-0.320, 0.183, 0.010, -0.168, 0.235, -0.332, 0.112, -0.332, -0.094, -0.390
5.783, -0.745, -0.564, 5.062, -0.654, 7.419, -1.974, 7.164, -0.254, 7.985
->
7.985, -0.254, 7.164, -1.974, 7.419, -0.654, 5.062, -0.564, -0.745, 5.783
-0.390, -0.094, -0.332, 0.112, -0.332, 0.235, -0.168, 0.010, 0.183, -0.320

2.880, 3.122, 4.482, -6.016, 2.841, 1.806, -4.916, 3.627, 2.665, -2.628
2.880, 3.554, 5.081, -6.872, 3.124, 2.777, -4.916, 3.627, 2.665, -2.628
->
-2.628, 2.665, 3.627, -4.916, 2.777, 3.124, -6.872, 5.081, 3.554, 2.880
-2.628, 2.665, 3.627, -4.916, 1.806, 2.841, -6.016, 4.482, 3.122, 2.880

0.447, -2.482, 2.079, -2.109, 0.240
-0.454, 1.062, -1.897, 0.844, 0.237
-1.534, 4.478, -0.099, -5.280, 0.435
0.470, 2.356, 3.005, -2.809, -0.374
0.116, -5.491, -0.853, -0.219, -0.368
0.533, -1.643, 1.214, -5.738, -1.042
0.131, 1.081, 1.980, -0.011, -1.014
-0.509, 0.609, -1.675, -4.366, -0.052
-0.156, 3.228, 0.733, -1.095, 0.927
-0.930, -2.600, 3.126, -3.274, -1.767
0.438, 7.951, -0.228, -3.256, -2.535
0.148, 3.288, -0.846, -3.621, -0.064
->
-0.064, -3.621, -0.846, 3.288, 0.148
-2.535, -3.256, -0.228, 7.951, 0.438
-1.767, -3.274, 3.126, -2.600, -0.930
0.927, -1.095, 0.733, 3.228, -0.156
-0.052, -4.366, -1.675, 0.609, -0.509
-1.014, -0.011, 1.980, 1.081, 0.131
-1.042, -5.738, 1.214, -1.643, 0.533
-0.368, -0.219, -0.853, -5.491, 0.116
-0.374, -2.809, 3.005, 2.356, 0.470
0.435, -5.280, -0.099, 4.478, -1.534
0.237, 0.844, -1.897, 1.062, -0.454
0.240, -2.109, 2.079, -2.482, 0.447

-4.917, 0.346, 7.891, 1.593, 7.383, 6.728, -2.057, 5.011, 1.607, -0.807, -0.544, -4.165
-3.530, -0.045, -1.815, -3.671, 4.007, 1.558, -4.385, -0.986, -3.044, 2.372, -0.611, -1.676
-0.964, -0.237, 2.784, 1.178, 0.973, 1.312, 0.352, 1.419, 1.097, -1.280, -0.277, -1.035
->
-1.035, -0.277, -1.280, 1.097, 1.419, 0.352, 1.312, 0.973, 1.178, 2.784, -0.237, -0.964
-1.676, -0.611, 2.372, -3.044, -0.986, -4.385, 1.558, 4.007, -3.671, -1.815, -0.045, -3.530
-4.165, -0.544, -0.807, 1.607, 5.011, -2.057, 6.728, 7.383, 1.593, 7.891, 0.346, -4.917

1.116, 2.176, 0.049, -1.609, 1.439, 0.323, -1.150, -0.306, -5.563, -0.674, 0.844, -1.227, 0.097
0.961, -2.745, -2.656, 2.187, -1.280, -0.326, -1.050, 1.217, 0.501, -0.975, -0.433, 0.859, -0.725
0.960, -2.762, -2.721, 2.244, -1.193, -0.466, -1.002, 1.167, 0.631, -1.034, -0.516, 0.881, -0.818
-6.217, -3.477, 0.616, -3.673, 2.341, -0.109, -0.960, 2.462, 2.052, -1.140, 3.967, -1.721, 0.139
-6.807, -4.644, 1.247, -6.257, 1.665, -0.475, 0.146, 3.290, 0.116, -0.108, 3.166, -2.150, 0.843
-1.155, 3.371, 2.039, -1.593, 1.516, -1.715, -0.494, -4.927, 3.121, -3.523, 0.162, -0.773, 0.808
->
0.808, -0.773, 0.162, -3.523, 3.121, -4.927, -0.494, -1.715, 1.516, -1.593, 2.039, 3.371, -1.155
0.843, -2.150, 3.166, -0.108, 0.116, 3.290, 0.146, -0.475, 1.665, -6.257, 1.247, -4.644, -6.807
0.139, -1.721, 3.967, -1.140, 2.052, 2.462, -0.960, -0.109, 2.341, -3.673, 0.616, -3.477, -6.217
-0.818, 0.881, -0.516, -1.034, 0.631, 1.167, -1.002, -0.466, -1.193, 2.244, -2.721, -2.762, 0.960
-0.725, 0.859, -0.433, -0.975, 0.501, 1.217, -1.050, -0.326, -1.280, 2.187, -2.656, -2.745, 0.961
0.097, -1.227, 0.844, -0.674, -5.563, -0.306, -1.150, 0.323, 1.439, -1.609, 0.049, 2.176, 1.116

-4.177, 0.408, 0.978, -2.382
-1.949, 0.138, 0.372, -0.956
-3.227, -0.262, 0.265, -1.774
-6.427, -0.458, 0.658, -3.822
-4.005, -2.692, -1.591, -2.272
-4.511, -0.564, 0.240, -2.596
->
-2.596, 0.240, -0.564, -4.511
-2.272, -1.591, -2.692, -4.005
-3.822, 0.658, -0.458, -6.427
-1.774, 0.265, -0.262, -3.227
-0.956, 0.372, 0.138, -1.949
-2.382, 0.978, 0.408, -4.177

0.982, 4.133, 1.602, -2.666, 6.424
0.100, 2.850, 3.165, -3.638, 6.887
1.065, -0.257, 0.759, 0.563, 1.539
0.420, 3.416, 2.491, -3.173, 6.829
-5.325, 2.521, 4.682, 6.403, -0.447
-2.784, 0.516, 2.940, 3.310, -6.145
0.368, 0.333, 1.300, 0.792, 2.079
0.640, 1.907, 2.961, -3.741, 5.382
->
5.382, -3.741, 2.961, 1.907, 0.640
2.079, 0.792, 1.300, 0.333, 0.368
-6.145, 3.310, 2.940, 0.516, -2.784
-0.447, 6.403, 4.682, 2.521, -5.325
6.829, -3.173, 2.491, 3.416, 0.420
1.539, 0.563, 0.759, -0.257, 1.065
6.887, -3.638, 3.165, 2.850, 0.100
6.424, -2.666, 1.602, 4.133, 0.982

1.199, 3.271, 4.697, 6.388
-2.416, -1.786, 1.251, 2.266
1.017, 0.380, 2.942, 3.479
-1.812, -0.889, 0.442, 1.249
->
1.249, 0.442, -0.889, -1.812
3.479, 2.942, 0.380, 1.017
2.266, 1.251, -1.786, -2.416
6.388, 4.697, 3.271, 1.199
---
1.885, -5.691, 2.168
-1.467, 5.530, -5.197
-7.181, 0.538, -1.599
->
-5.691, 2.168
5.530, -5.197

-7.812, 1.943, 7.606, -4.261, 2.943
3.478, -1.271, -3.038, 3.157, -1.120
-3.811, -3.078, 3.962, 0.166, 5.914
-0.565, -3.963, 0.835, 2.185, 4.599
->
1.943, 7.606
-1.271, -3.038

4.727, 4.341, 7.070
7.542, -2.051, 0.344
-0.145, 0.357, 0.144
-1.426, -6.130, -6.602
->
4.341, 7.070
-2.051, 0.344

-2.809, 5.953, 6.532, -2.114, -4.346
-4.004, 2.877, -2.741, 5.420, -1.683
-2.025, -2.386, 6.124, 2.700, 6.725
-1.397, -3.955, -4.863, 3.801, 2.534
-0.228, -4.661, -4.295, 6.023, 6.293
->
5.953, 6.532
2.877, -2.741

-3.520, -0.053, -3.911, 4.877, 0.783
-7.787, -3.017, -4.716, -2.969, 4.360
2.718, -0.471, 2.519, 0.912, -5.829
-0.104, -1.266, 1.743, -6.434, 1.413
->
-0.053, -3.911
-3.017, -4.716

-2.140, -3.087, 1.640, -0.142
5.230, 0.158, 6.182, -7.033
0.074, 6.654, -7.028, 2.335
->
-3.087, 1.640
0.158, 6.182

6.210, 5.583, 6.088
5.554, -4.592, -1.262
-0.501, -3.531, -5.190
0.186, -1.535, 0.057
->
5.583, 6.088
-4.592, -1.262

-7.663, -3.296, 0.649, -0.360
-7.928, -3.004, 5.241, 3.197
->
-3.296, 0.649
-3.004, 5.241
---
2.462, 4.114, 5.447
2.602, 5.013, 6.451
1.701, -3.381, -2.241
-1.131, -4.041, -3.762
->
4.114, 5.447
5.013, 6.451

3.624, -0.885, 4.527, 7.012, -3.411
-4.561, -2.281, 5.283, -5.068, -3.200
->
-0.885, 4.527
-2.281, 5.283

-6.035, 4.529, -4.619, -1.205
-2.407, 7.661, -1.589, -1.368
6.817, -3.735, -0.611, -5.163
-3.193, 7.305, -2.210, -1.379
->
4.529, -4.619
7.661, -1.589

-3.024, -3.603, 0.150, 4.396
6.140, -1.979, 0.467, -1.890
-2.085, -0.278, 2.339, 3.486
-2.867, -0.450, -2.401, 3.830
3.134, 5.351, 0.107, -2.607
->
-3.603, 0.150
-1.979, 0.467

-0.244, 5.475, 0.310, 0.690
-0.610, 1.975, -0.077, -6.791
-3.746, -0.065, 2.619, -8.005
->
5.475, 0.310
1.975, -0.077

-2.954, 4.841, 7.633, -0.932, -5.120
1.050, 4.841, -0.594, -0.932, -5.120
-2.954, -6.010, -0.594, -0.932, -4.695
7.434, 4.841, -0.594, -0.932, 6.710
->
4.841, 7.633
4.841, -0.594

-6.174, 3.446, -1.620, -2.507, -2.610
0.918, -0.599, -6.269, -0.544, 1.504
->
3.446, -1.620
-0.599, -6.269
